Here is a tiny trained network, its code and every weight. The questions are about switching its units off for an input and a target symbol, where a switched-off unit gives its printed mean instead of its output.

import numpy as np


def w(rows, s, z=0):
    codes = np.array(rows[::2]) - 128.0
    scale = np.full(codes.shape[1], s)
    scale[-1] = z or s
    return codes * scale


def f(y):
    return np.maximum(y, 0)


def softmax(a):
    e = np.exp(a - a.max(-1, keepdims=True))
    return e / e.sum(-1, keepdims=True)


def log_softmax(a):
    a = a - a.max(-1, keepdims=True)
    return a - np.log(np.exp(a).sum(-1, keepdims=True))


def net(x, mask):
    ids = ['ΓΞαβδζηθλμπτψ'.index(c) for c in x.split()]
    T = len(ids)
    res = E[ids] + P[:T]
    u = 0
    for l in range(2):
        r = res
        for j in range(2):
            rows = slice(4 * j, 4 * j + 4)
            q, k, v = (r @ M[l][rows].T for M in (Q, K, V))
            z = softmax(np.where(np.tri(T) > 0, q @ k.T / 4**0.5, -1e9)) @ v
            o = O[l][rows]
            res = res + np.where(mask[u + j], z, o[:, -1]) @ o[:, :-1]
        u += 2
        y = f(res @ A[l][:, :-1].T + A[l][:, -1])
        res = res + np.where(mask[u : u + 4], y, B[l][:, -1]) @ B[l][:, :-1]
        u += 4
    return log_softmax(res[-1] @ U[:, :-1].T + U[:, -1])


Q, K, V, O, A, B = {}, {}, {}, {}, {}, {}
E = w([
[204,143,76],'Γ',
[92,34,49],'Ξ',
[130,131,154],'α',
[95,211,176],'β',
[68,32,130],'δ',
[41,83,106],'ζ',
[85,123,155],'η',
[63,160,162],'θ',
[115,163,4],'λ',
[187,78,104],'μ',
[80,227,81],'π',
[51,120,7],'τ',
[182,79,215],'ψ',
],0.019)
P = w([
[3,106,243],'0',
[110,158,50],'1',
[107,159,82],'2',
[132,135,117],'3',
[191,56,190],'4',
[107,175,97],'5',
[117,157,121],'6',
[128,148,137],'7',
[73,221,76],'8',
],0.006)
Q[0] = w([
[123,182,70],'L0H0',
[74,55,128],'L0H0',
[110,167,254],'L0H0',
[198,210,113],'L0H0',
[204,177,212],'L0H1',
[143,64,68],'L0H1',
[156,74,76],'L0H1',
[213,137,61],'L0H1',
],0.0094)
K[0] = w([
[87,119,2],'L0H0',
[125,22,64],'L0H0',
[123,177,165],'L0H0',
[137,235,25],'L0H0',
[149,108,100],'L0H1',
[81,81,30],'L0H1',
[180,252,137],'L0H1',
[205,99,77],'L0H1',
],0.0091)
V[0] = w([
[107,42,153],'L0H0',
[209,162,131],'L0H0',
[201,10,217],'L0H0',
[110,250,137],'L0H0',
[108,39,134],'L0H1',
[116,114,150],'L0H1',
[2,191,173],'L0H1',
[80,75,223],'L0H1',
],0.007)
O[0] = w([
[115,194,19,97],'L0H0',
[219,153,177,90],'L0H0',
[41,218,92,1],'L0H0',
[174,218,173,185],'L0H0',
[48,29,110,133],'L0H1',
[139,210,245,133],'L0H1',
[46,255,30,197],'L0H1',
[59,70,196,147],'L0H1',
],0.0049,0.0061)
A[0] = w([
[53,201,191,101],'L0N0',
[130,100,99,196],'L0N1',
[135,72,253,102],'L0N2',
[196,46,126,255],'L0N3',
],0.0068,0.0042)
B[0] = w([
[95,133,172,255],'L0N0',
[131,249,92,197],'L0N1',
[73,229,117,197],'L0N2',
[174,102,117,239],'L0N3',
],0.013,0.0041)
Q[1] = w([
[127,143,215],'L1H0',
[70,121,101],'L1H0',
[167,29,89],'L1H0',
[200,116,104],'L1H0',
[77,156,100],'L1H1',
[81,123,5],'L1H1',
[109,186,83],'L1H1',
[122,74,51],'L1H1',
],0.011)
K[1] = w([
[110,2,222],'L1H0',
[179,130,133],'L1H0',
[215,129,118],'L1H0',
[184,183,101],'L1H0',
[139,159,113],'L1H1',
[179,87,195],'L1H1',
[43,71,60],'L1H1',
[101,48,60],'L1H1',
],0.0095)
V[1] = w([
[92,192,144],'L1H0',
[109,148,211],'L1H0',
[146,131,50],'L1H0',
[212,250,179],'L1H0',
[76,184,192],'L1H1',
[105,78,113],'L1H1',
[68,102,143],'L1H1',
[87,53,152],'L1H1',
],0.011)
O[1] = w([
[106,49,195,232],'L1H0',
[204,23,32,159],'L1H0',
[150,255,68,117],'L1H0',
[56,175,218,87],'L1H0',
[106,135,220,247],'L1H1',
[37,111,162,107],'L1H1',
[125,192,140,177],'L1H1',
[221,51,111,104],'L1H1',
],0.0053,0.012)
A[1] = w([
[71,142,119,7],'L1N0',
[146,146,74,128],'L1N1',
[254,141,117,226],'L1N2',
[131,131,164,44],'L1N3',
],0.01,0.0016)
B[1] = w([
[82,8,76,210],'L1N0',
[189,191,169,208],'L1N1',
[185,2,110,253],'L1N2',
[128,170,183,198],'L1N3',
],0.0089,0.0062)
U = w([
[255,169,173,3],'Γ',
[134,122,199,17],'Ξ',
[102,74,185,201],'α',
[166,75,120,71],'β',
[97,237,230,138],'δ',
[31,123,97,241],'ζ',
[94,79,161,27],'η',
[169,253,164,186],'θ',
[193,140,123,204],'λ',
[176,70,91,88],'μ',
[127,111,159,119],'π',
[105,204,83,161],'τ',
[140,168,159,85],'ψ',
],0.0085,0.004)

Each question gives the input, a string of symbols that net reads in full, and the target symbol t.
The units are the heads (4 rows each of Q, K, V and O) and the neurons (one row each of A and B). Each row of codes is followed by its name. A weight is (code - 128) times the scale printed after its matrix; where a second scale follows, it is the last column's (O, A, B and U).
mask holds one flag per unit, layer by layer, with each layer's heads first. A switched-off unit (its flag False) gives its mean, the last column of its rows in O or B, instead of its output. The means were averaged over made-up inputs and are rounded, as every weight is.
A unit's drop is (log p(t) with every unit on - log p(t) with that unit switched off) / (log p(t) with every unit on - log p(t) with every unit switched off).
The circuit of an input: a set's keep is (log p(t) with only the set's units on - log p(t) with every unit switched off) / (log p(t) with every unit on - log p(t) with every unit switched off). Starting from all 12 units, units are removed one at a time, each time the one whose removal leaves the highest keep (on an exact tie, the one counted first), for as long as the keep stays at least 0.8.
circuit, biggest first: the units of the circuit, biggest drop first
k most important neurons: the k neurons with the biggest drops, biggest first
top k neurons in layer l: the k neurons of layer l with the biggest drops, biggest first
heads that matter: for each layer, one digit per head in row order, 1 if its drop is at least 0.15 and else 0, layers parted by /
drop when u is switched off: that unit's drop, to one decimal
input Ξ α π, target Γ: circuit, biggest first -> (L0H0, L1H0, L1N2)
input π τ π η ψ π α, target δ: circuit, biggest first -> (L1H0, L0H1, L1N2)
input δ ζ α, target μ: circuit, biggest first -> (L1H0, L0H1)
input ψ η β λ ψ ψ α, target α: circuit, biggest first -> (L1H0, L0H1, L0N2)
input Γ β π π π ψ θ Ξ, target τ: circuit, biggest first -> (L0N1, L0H1, L0H0, L1H0)
input δ ψ λ ψ, target μ: circuit, biggest first -> (L1H0, L0H1, L1N2)
input π η β α, target δ: heads that matter -> 01 / 11
input π τ π ζ, target ζ: heads that matter -> 00 / 00
input π ψ δ Γ δ α ψ π ψ, target δ: heads that matter -> 01 / 00
input Γ β π ψ β, target δ: heads that matter -> 10 / 00
input π θ δ ζ ψ ψ π, target δ: circuit, biggest first -> (L0H1, L1N2, L1H1, L0N0)
input π Γ π π τ ψ π π, target δ: heads that matter -> 11 / 10
input δ π δ, target ζ: 2 most important neurons -> (L1N0, L0N3)
input λ Γ δ ψ β, target δ: top 3 neurons in layer 0 -> (L0N2, L0N1, L0N0)
input λ λ θ θ λ Γ, target Γ: 3 most important neurons -> (L1N2, L0N3, L1N1)
input ψ Γ π π α Γ ζ, target ζ: top neuron in layer 1 -> (L1N2)
input π π ψ μ ψ ψ ζ λ, target θ: heads that matter -> 10 / 10
input δ λ Γ ψ ψ π ψ π π, target μ: heads that matter -> 11 / 10
input ψ Γ α, target α: heads that matter -> 01 / 10
input π π λ π τ, target τ: top neuron in layer 1 -> (L1N0)
input δ ζ π δ ψ, target μ: heads that matter -> 11 / 10
input δ π ψ δ, target ζ: top neuron in layer 1 -> (L1N0)
input β λ ζ δ τ, target τ: drop when L1N1 is switched off -> 0.1
input θ β Ξ β ζ α θ, target α: drop when L0N0 is switched off -> 0.5
input θ Γ ψ θ, target α: drop when L1H0 is switched off -> 1.4
input π ζ θ π π ψ, target δ: drop when L1N0 is switched off -> 0.1
input α ζ π π ψ θ Γ, target Γ: top neuron in layer 1 -> (L1N2)
